Here is a tiny trained network, its code and every weight. The questions are about switching its units off for an input and a class, where a switched-off unit gives its printed mean instead of its output.

import numpy as np


def w(rows, s, z=0):
    codes = np.array(rows[::2]) - 128.0
    scale = np.full(codes.shape[1], s)
    scale[-1] = z or s
    return codes * scale


def f(y):
    return y / 2 * (1 + np.tanh(0.7978845608 * (y + 0.044715 * y**3)))


def log_softmax(a):
    a = a - a.max(-1, keepdims=True)
    return a - np.log(np.exp(a).sum(-1, keepdims=True))


def net(x, mask):
    res = np.array(x, float).reshape(1, 7) / 4 @ E
    y = f(res @ A[0][:, :-1].T + A[0][:, -1])
    res = res + np.where(mask, y, B[0][:, -1]) @ B[0][:, :-1]
    return log_softmax(res[-1] @ U[:, :-1].T + U[:, -1])


A, B = {}, {}
E = w([
[176,165,99,159,114,120,32,84,170,163,70,138],'x0',
[123,148,105,109,99,75,142,167,91,135,187,132],'x1',
[156,105,131,111,105,100,92,80,111,94,96,112],'x2',
[123,172,114,63,111,2,96,116,92,86,188,156],'x3',
[178,81,130,70,132,110,113,117,56,119,152,73],'x4',
[76,137,178,130,143,97,128,80,162,40,70,115],'x5',
[174,41,208,55,230,190,133,78,78,84,104,55],'x6',
],0.0064)
A[0] = w([
[130,106,186,66,160,108,98,68,110,35,93,90,93],'N1',
[134,143,81,98,77,79,145,169,66,148,219,123,251],'N2',
[96,77,156,140,146,188,255,173,112,139,153,109,228],'N3',
[193,71,163,75,174,156,116,109,77,120,134,82,173],'N4',
[109,114,157,216,144,189,125,104,205,125,31,93,187],'N5',
[216,106,82,135,131,166,72,132,113,227,119,104,105],'N6',
],0.0066,0.0033)
B[0] = w([
[169,50,117,62,95,41,130,110,62,51,79,60,227],'N1',
[42,208,183,98,177,3,164,139,194,62,196,184,252],'N2',
[105,115,228,16,189,81,191,99,100,56,152,97,240],'N3',
[141,107,63,137,59,12,97,115,96,77,91,81,248],'N4',
[84,189,180,101,189,145,173,170,189,138,212,210,254],'N5',
[150,161,56,191,73,135,85,147,180,162,87,169,183],'N6',
],0.0062,0.0059)
U = w([
[111,167,49,220,21,103,78,137,162,165,110,159,148],'0',
[78,154,206,73,222,104,162,130,139,92,179,150,198],'1',
[173,112,125,171,161,254,122,135,135,244,117,143,1],'2',
[181,25,130,86,99,109,127,112,14,93,86,35,112],'3',
],0.0066,0.0059)

Each question gives the input, the list of numbers given to net, and the class t.
The units are the neurons (one row each of A and B). Each row of codes is followed by its name. A weight is (code - 128) times the scale printed after its matrix; where a second scale follows, it is the last column's (A, B and U).
mask holds one flag per neuron, in row order. A switched-off neuron (its flag False) gives its mean, the last column of its row in B, instead of its output. The means were averaged over made-up inputs and are rounded, as every weight is.
A unit's drop is (log p(t) with every unit on - log p(t) with that unit switched off) / (log p(t) with every unit on - log p(t) with every unit switched off).
The circuit of an input: a set's keep is (log p(t) with only the set's units on - log p(t) with every unit switched off) / (log p(t) with every unit on - log p(t) with every unit switched off). Starting from all 6 units, units are removed one at a time, each time the one whose removal leaves the highest keep (on an exact tie, the one counted first), for as long as the keep stays at least 0.8.
circuit, biggest first: the units of the circuit, biggest drop first
most important unit: the unit with the biggest drop
top k neurons: the k neurons with the biggest drops, biggest first
drop of u: that unit's drop, to one decimal
input [4,5,3,-2,0,-6,2], class 0: top 2 neurons : N6, N3
input [-4,-1,-1,7,1,8,2], class 3: top 2 neurons : N1, N5
input [8,-4,-8,-4,6,1,1], class 2: circuit, biggest first : N2, N1
input [7,0,8,-2,8,-5,0], class 0: most important unit : N6
input [0,7,7,7,-4,2,4], class 3: top 3 neurons : N1, N5, N3
input [-4,0,5,2,3,8,-3], class 3: top 3 neurons : N5, N1, N2
input [8,3,-8,4,0,-1,7], class 3: top 3 neurons : N5, N2, N4
input [-6,-6,1,-3,-6,-4,-8], class 1: circuit, biggest first : N3, N6
input [8,-4,-2,5,0,-8,7], class 0: top 2 neurons : N6, N3
input [8,3,0,-4,-5,-1,4], class 2: circuit, biggest first : N2, N4, N1
input [-5,0,-4,-2,5,1,2], class 3: top 2 neurons : N5, N4
input [-1,-7,5,-8,7,-3,-3], class 2: top 4 neurons : N2, N1, N5, N6
input [-7,-2,-5,-3,4,1,6], class 3: top 2 neurons : N4, N2
input [0,-2,-3,6,-2,5,6], class 3: top neuron : N1
input [6,3,-6,6,2,-4,2], class 0: top 2 neurons : N3, N5
input [-8,-7,-2,3,4,-4,2], class 3: top 2 neurons : N5, N4
input [5,-6,0,6,3,8,3], class 3: drop of N1 : 0.2
input [4,6,5,-7,5,0,-2], class 0: drop of N1 : 0.1
input [1,-1,1,6,-2,1,5], class 3: drop of N2 : 0.0
input [4,4,-7,-2,5,5,5], class 3: top neuron : N2
